Here is a tiny trained network, its code and every weight. The questions are about switching its units off for an input and a class, where a switched-off unit gives its printed mean instead of its output.

import numpy as np


def w(rows, s, z=0):
    codes = np.array(rows[::2]) - 128.0
    scale = np.full(codes.shape[1], s)
    scale[-1] = z or s
    return codes * scale


def f(y):
    return y / 2 * (1 + np.tanh(0.7978845608 * (y + 0.044715 * y**3)))


def log_softmax(a):
    a = a - a.max(-1, keepdims=True)
    return a - np.log(np.exp(a).sum(-1, keepdims=True))


def net(x, mask):
    res = np.array(x, float).reshape(1, 8) / 4 @ E
    y = f(res @ A[0][:, :-1].T + A[0][:, -1])
    res = res + np.where(mask, y, B[0][:, -1]) @ B[0][:, :-1]
    return log_softmax(res[-1] @ U[:, :-1].T + U[:, -1])


A, B = {}, {}
E = w([
[105,76,197,157,50,161,50,254,144,170,150],'x0',
[239,37,145,148,83,72,152,121,50,108,97],'x1',
[124,133,128,129,120,136,121,124,116,119,125],'x2',
[128,131,138,135,131,113,111,120,131,120,125],'x3',
[129,134,127,131,117,137,135,127,127,125,130],'x4',
[124,130,131,131,126,121,131,127,128,132,129],'x5',
[173,146,160,192,173,181,104,77,78,237,249],'x6',
[133,131,118,126,135,121,142,146,128,139,133],'x7',
],0.013)
A[0] = w([
[109,121,135,123,114,122,137,101,130,141,136,129],'N0',
[129,129,108,145,133,140,147,120,141,92,124,92],'N1',
[111,102,147,110,49,118,129,212,151,112,78,88],'N2',
[109,169,93,87,130,77,170,117,128,61,81,199],'N3',
[135,136,136,118,138,105,155,114,143,107,82,107],'N4',
[136,151,115,124,143,155,127,100,140,143,156,171],'N5',
[156,153,125,150,134,144,146,47,117,144,162,149],'N6',
[146,133,186,162,122,156,84,171,107,179,160,57],'N7',
[179,175,112,130,189,143,147,37,86,160,159,114],'N8',
[136,140,116,118,127,105,136,142,136,142,103,95],'N9',
[124,146,154,99,110,157,130,101,141,121,137,131],'N10',
[221,15,116,162,86,77,156,118,58,99,131,167],'N11',
[90,177,98,95,129,128,97,131,172,146,156,255],'N12',
[89,90,153,117,76,137,90,254,156,79,72,136],'N13',
[138,122,182,180,92,159,72,171,117,190,186,54],'N14',
[111,157,111,148,106,138,149,118,147,153,116,163],'N15',
[248,33,128,119,81,83,140,118,55,119,113,166],'N16',
[128,143,140,155,130,124,103,146,122,159,148,168],'N17',
[123,124,126,122,141,109,135,108,143,111,123,106],'N18',
[67,114,119,99,80,137,102,171,168,127,127,167],'N19',
[219,70,153,148,111,111,156,116,93,107,117,140],'N20',
[131,162,68,85,140,97,183,89,152,65,50,217],'N21',
[200,93,124,129,128,122,160,88,120,129,133,79],'N22',
],0.011,0.0083)
B[0] = w([
[101,111,143,150,126,135,131,136,105,124,126,130],'N0',
[140,109,138,123,134,121,107,104,110,155,130,138],'N1',
[133,176,149,173,96,74,103,191,196,163,51,209],'N2',
[135,45,77,66,166,216,111,114,116,162,110,228],'N3',
[163,107,125,110,127,127,128,132,70,152,108,164],'N4',
[86,132,108,166,168,134,139,104,112,109,109,166],'N5',
[101,164,164,169,130,132,139,110,98,107,187,190],'N6',
[169,76,84,57,153,194,139,98,108,144,73,177],'N7',
[99,229,178,202,136,2,165,131,105,113,237,219],'N8',
[130,100,132,135,94,126,128,126,131,137,129,135],'N9',
[113,124,109,144,139,133,125,129,140,107,116,135],'N10',
[228,140,147,118,47,97,108,119,69,174,80,250],'N11',
[45,133,104,128,184,155,138,108,162,80,172,192],'N12',
[87,174,178,164,57,72,118,192,214,99,159,241],'N13',
[170,34,65,49,180,230,132,120,99,145,78,195],'N14',
[79,124,145,133,155,153,116,133,132,138,153,144],'N15',
[221,141,148,147,26,92,127,106,88,186,44,252],'N16',
[117,102,113,110,156,153,167,95,130,101,146,160],'N17',
[139,100,160,150,134,162,135,129,98,153,108,141],'N18',
[95,143,134,66,120,116,89,156,187,61,178,188],'N19',
[184,133,159,103,61,120,102,110,62,132,118,206],'N20',
[145,60,72,69,172,217,132,96,82,130,93,253],'N21',
[156,142,149,106,59,107,147,121,52,94,128,168],'N22',
],0.0088,0.023)
U = w([
[90,49,77,86,209,223,119,115,154,109,132,253],'0',
[181,38,111,82,121,165,116,102,97,155,81,93],'1',
[66,177,131,254,200,111,153,89,152,111,185,135],'2',
[146,177,186,197,104,68,140,94,86,126,163,87],'3',
[64,141,148,127,106,108,104,178,211,77,182,176],'4',
[144,138,167,181,82,58,99,174,172,142,75,41],'5',
],0.0097,0.0036)

Each question gives the input, the list of numbers given to net, and the class t.
The units are the neurons (one row each of A and B). Each row of codes is followed by its name. A weight is (code - 128) times the scale printed after its matrix; where a second scale follows, it is the last column's (A, B and U).
mask holds one flag per neuron, in row order. A switched-off neuron (its flag False) gives its mean, the last column of its row in B, instead of its output. The means were averaged over made-up inputs and are rounded, as every weight is.
A unit's drop is (log p(t) with every unit on - log p(t) with that unit switched off) / (log p(t) with every unit on - log p(t) with every unit switched off).
The circuit of an input: a set's keep is (log p(t) with only the set's units on - log p(t) with every unit switched off) / (log p(t) with every unit on - log p(t) with every unit switched off). Starting from the 12 units with the biggest drops (on a tie, the unit counted first), units are removed one at a time, each time the one whose removal leaves the highest keep (on an exact tie, the one counted first), for as long as the keep stays at least 0.8.
circuit, biggest first: the units of the circuit, biggest drop first
unit that matters most: the unit with the biggest drop
top k neurons: the k neurons with the biggest drops, biggest first
drop of u: that unit's drop, to one decimal
input [4,1,3,5,1,-8,-5,-1], class 5: unit that matters most : N2
input [-5,5,5,3,0,-3,1,-2], class 3: top 2 neurons : [N8 N14]
input [0,1,0,5,-5,1,6,4], class 3: top 3 neurons : [N8 N21 N3]
input [-2,0,-6,8,0,0,-3,-3], class 0: top 2 neurons : [N16 N11]
input [1,6,-5,8,-1,-8,-8,-1], class 5: top 3 neurons : [N13 N2 N14]
input [3,-4,3,8,-7,-8,0,5], class 4: top 2 neurons : [N21 N3]
input [0,-7,-8,-4,-6,-5,3,-2], class 2: top 2 neurons : [N21 N3]
input [0,-7,8,2,4,7,5,-7], class 2: top 3 neurons : [N21 N3 N8]
input [0,7,-1,4,1,-7,2,1], class 3: top 3 neurons : [N21 N3 N14]
input [2,-3,3,0,-4,-4,0,4], class 4: top 2 neurons : [N21 N3]
input [1,-4,-7,-8,7,5,-6,-5], class 4: top 2 neurons : [N13 N14]
input [0,7,-2,4,7,3,2,-7], class 3: drop of N21 : 0.7
input [0,0,-5,-8,4,6,4,0], class 2: drop of N21 : 0.2
input [-6,1,5,-3,-6,1,2,0], class 3: circuit, biggest first : [N8]
input [5,7,7,3,-2,-5,-2,-8], class 5: drop of N7 : 0.0
input [0,-3,-6,4,-2,8,-2,-2], class 0: drop of N8 : 0.2
input [-7,-8,4,1,0,2,1,4], class 2: top 2 neurons : [N8 N14]
